Below are the code and all the weights of a small trained network. Each question names an input and a target symbol and asks about switching units off, where a switched-off unit gives its printed mean instead of its output.

import numpy as np


def w(rows, s, z=0):
    codes = np.array(rows[::2]) - 128.0
    scale = np.full(codes.shape[1], s)
    scale[-1] = z or s
    return codes * scale


def softmax(a):
    e = np.exp(a - a.max(-1, keepdims=True))
    return e / e.sum(-1, keepdims=True)


def log_softmax(a):
    a = a - a.max(-1, keepdims=True)
    return a - np.log(np.exp(a).sum(-1, keepdims=True))


def net(x, mask):
    ids = ['ΣΨβεζημξ'.index(c) for c in x.split()]
    T = len(ids)
    res = E[ids] + P[:T]
    u = 0
    for l in range(2):
        r = res
        for j in range(3):
            rows = slice(2 * j, 2 * j + 2)
            q, k, v = (r @ M[l][rows].T for M in (Q, K, V))
            z = softmax(np.where(np.tri(T) > 0, q @ k.T / 2**0.5, -1e9)) @ v
            o = O[l][rows]
            res = res + np.where(mask[u + j], z, o[:, -1]) @ o[:, :-1]
        u += 3
    return log_softmax(res[-1] @ U[:, :-1].T + U[:, -1])


Q, K, V, O = {}, {}, {}, {}
E = w([
[120,150,116,201,198,102,131,94,68,138,158],'Σ',
[95,178,150,5,184,197,61,179,122,37,187],'Ψ',
[127,116,68,183,122,191,120,151,95,121,148],'β',
[32,121,80,124,121,165,116,101,164,155,156],'ε',
[72,117,128,157,187,156,153,132,214,23,114],'ζ',
[119,221,145,148,121,127,110,115,195,134,112],'η',
[187,128,95,117,123,108,136,76,175,105,238],'μ',
[98,144,159,169,73,98,152,80,67,54,137],'ξ',
],0.02)
P = w([
[143,98,138,81,136,145,142,110,132,136,102],'0',
[124,83,109,146,132,86,63,120,149,87,107],'1',
[95,166,63,175,110,133,114,173,138,73,190],'2',
[118,169,120,129,113,147,178,181,119,119,193],'3',
[180,99,147,62,154,169,177,101,123,184,53],'4',
[170,11,196,97,139,87,67,108,155,188,21],'5',
[114,65,150,172,95,65,21,175,146,113,128],'6',
[100,158,73,175,107,126,108,148,134,88,171],'7',
[138,145,62,88,162,214,207,76,104,127,85],'8',
],0.012)
Q[0] = w([
[134,196,74,110,144,183,199,113,118,101,164],'0.h1',
[161,86,138,97,140,119,215,64,106,216,46],'0.h1',
[116,35,175,138,124,84,62,158,135,168,102],'0.h2',
[171,100,150,60,152,152,168,64,126,197,57],'0.h2',
[85,127,137,157,130,178,126,156,109,104,85],'0.h3',
[201,55,123,82,84,179,137,140,109,2,145],'0.h3',
],0.053)
K[0] = w([
[160,72,153,98,149,121,97,106,120,157,66],'0.h1',
[133,80,70,255,89,72,106,99,191,129,98],'0.h1',
[80,202,85,187,108,127,176,148,136,93,193],'0.h2',
[133,77,90,213,89,65,94,83,173,132,101],'0.h2',
[76,98,131,147,122,163,113,140,132,149,76],'0.h3',
[135,114,71,33,167,208,89,165,115,88,159],'0.h3',
],0.054)
V[0] = w([
[152,253,217,175,102,87,151,81,90,58,57],'0.h1',
[218,180,175,109,77,25,180,66,233,126,181],'0.h1',
[110,218,135,118,210,103,29,66,64,245,197],'0.h2',
[48,167,139,108,131,111,143,114,220,161,104],'0.h2',
[174,147,113,93,129,74,146,115,143,136,177],'0.h3',
[127,84,112,205,94,158,176,93,193,148,137],'0.h3',
],0.016)
O[0] = w([
[106,114,12,180,117,174,149,101,184,89,207,3],'0.h1',
[185,88,74,60,167,194,135,19,168,92,32,99],'0.h1',
[3,159,180,96,115,132,105,231,201,177,191,187],'0.h2',
[139,162,190,166,92,191,150,139,183,109,92,114],'0.h2',
[86,117,119,157,127,163,123,172,101,131,57,137],'0.h3',
[94,200,189,96,185,106,149,64,96,197,94,25],'0.h3',
],0.0061,0.006)
Q[1] = w([
[132,242,129,209,189,146,118,231,181,208,171],'1.h1',
[127,121,194,140,241,26,156,126,69,235,16],'1.h1',
[194,174,123,109,126,86,225,42,115,131,53],'1.h2',
[165,131,54,109,187,195,123,57,253,110,107],'1.h2',
[219,59,143,88,90,111,122,175,131,53,189],'1.h3',
[174,105,92,238,69,110,137,100,59,191,211],'1.h3',
],0.038)
K[1] = w([
[65,60,66,103,157,189,160,154,225,19,183],'1.h1',
[89,107,77,235,123,136,171,216,145,164,219],'1.h1',
[36,161,210,45,169,94,101,128,194,48,76],'1.h2',
[124,137,130,98,139,165,53,219,106,25,238],'1.h2',
[3,160,113,128,106,74,161,164,151,163,179],'1.h3',
[98,152,172,124,82,133,63,240,109,46,164],'1.h3',
],0.041)
V[1] = w([
[87,64,188,137,141,164,137,88,79,102,160],'1.h1',
[168,128,146,195,200,139,99,144,147,171,129],'1.h1',
[128,127,116,96,66,185,60,131,58,119,140],'1.h2',
[155,93,154,132,249,138,168,188,137,73,144],'1.h2',
[116,157,97,170,123,88,154,141,144,146,104],'1.h3',
[108,140,112,88,145,92,144,120,108,124,147],'1.h3',
],0.012)
O[1] = w([
[142,168,115,65,64,100,110,150,209,122,68,146],'1.h1',
[87,159,146,137,112,143,149,93,81,122,113,106],'1.h1',
[151,224,148,168,200,120,180,78,75,253,122,102],'1.h2',
[64,122,150,133,90,92,126,88,47,190,86,247],'1.h2',
[110,144,142,215,103,111,139,142,92,151,234,3],'1.h3',
[105,123,103,46,137,52,118,87,153,165,40,153],'1.h3',
],0.0032,0.0058)
U = w([
[39,134,131,114,118,154,134,95,93,186,136,154],'Σ',
[164,149,74,187,110,185,135,215,67,205,49,89],'Ψ',
[153,190,128,152,216,65,137,134,20,138,119,247],'β',
[175,254,203,169,109,147,126,132,132,154,75,48],'ε',
[124,155,162,178,42,124,188,99,47,72,80,38],'ζ',
[112,119,168,219,170,191,191,156,162,92,79,20],'η',
[147,200,128,47,168,165,62,145,40,66,102,198],'μ',
[218,141,110,111,109,70,182,86,143,145,207,218],'ξ',
],0.0053,0.0014)

Each question gives the input, a string of symbols that net reads in full, and the target symbol t.
The units are the heads (2 rows each of Q, K, V and O). Each row of codes is followed by its name. A weight is (code - 128) times the scale printed after its matrix; where a second scale follows, it is the last column's (O and U).
mask holds one flag per head, layer by layer. A switched-off head (its flag False) gives its mean, the last column of its rows in O, instead of its output. The means were averaged over made-up inputs and are rounded, as every weight is.
A unit's drop is (log p(t) with every unit on - log p(t) with that unit switched off) / (log p(t) with every unit on - log p(t) with every unit switched off).
The circuit of an input: a set's keep is (log p(t) with only the set's units on - log p(t) with every unit switched off) / (log p(t) with every unit on - log p(t) with every unit switched off). Starting from all 6 units, units are removed one at a time, each time the one whose removal leaves the highest keep (on an exact tie, the one counted first), for as long as the keep stays at least 0.8.
circuit, biggest first: the units of the circuit, biggest drop first
most important unit: the unit with the biggest drop
heads that matter: for each layer, one digit per head in row order, 1 if its drop is at least 0.15 and else 0, layers parted by /
drop of u: that unit's drop, to one decimal
input μ ε η, target μ: circuit, biggest first : 0.h1
input ζ η β μ, target ζ: heads that matter : 010 / 000
input η η ζ ε ε ζ μ μ, target ε: circuit, biggest first : 0.h1; 0.h2
input β μ η, target β: heads that matter : 110 / 000
input β η Σ η μ μ ε, target η: circuit, biggest first : 0.h1; 0.h2
input η ζ μ ζ μ ζ η, target ζ: circuit, biggest first : 0.h2; 1.h2
input μ β η μ β β, target η: circuit, biggest first : 0.h1; 0.h2
input β Σ Ψ β β Σ μ Σ Ψ, target Σ: circuit, biggest first : 0.h2; 0.h1
input μ η η β μ β ξ, target β: circuit, biggest first : 0.h1; 0.h2
input β ξ β Σ η Σ μ Σ, target η: circuit, biggest first : 0.h2; 0.h1
input Σ ζ Σ, target Σ: heads that matter : 010 / 000
input Σ ξ μ μ ε η ζ μ, target ε: circuit, biggest first : 0.h2; 0.h1
input ξ Σ ε, target ξ: heads that matter : 110 / 000
input ε ζ ζ ζ Σ ζ ε Ψ Ψ, target ζ: most important unit : 0.h2
input η Σ μ μ, target η: heads that matter : 111 / 000
input Σ μ β μ, target Σ: heads that matter : 011 / 000
input β μ η β μ η, target η: heads that matter : 110 / 000
input μ ε β β η ε, target β: drop of 0.h1 : 0.4
input μ β β Σ μ ζ, target β: drop of 0.h2 : 0.4
input Ψ μ Ψ η Σ μ β Σ ε, target μ: drop of 0.h3 : -0.2
input Σ ξ β μ Σ μ β, target μ: drop of 0.h1 : 0.9
input Σ ζ Σ ε μ η, target Σ: circuit, biggest first : 0.h2
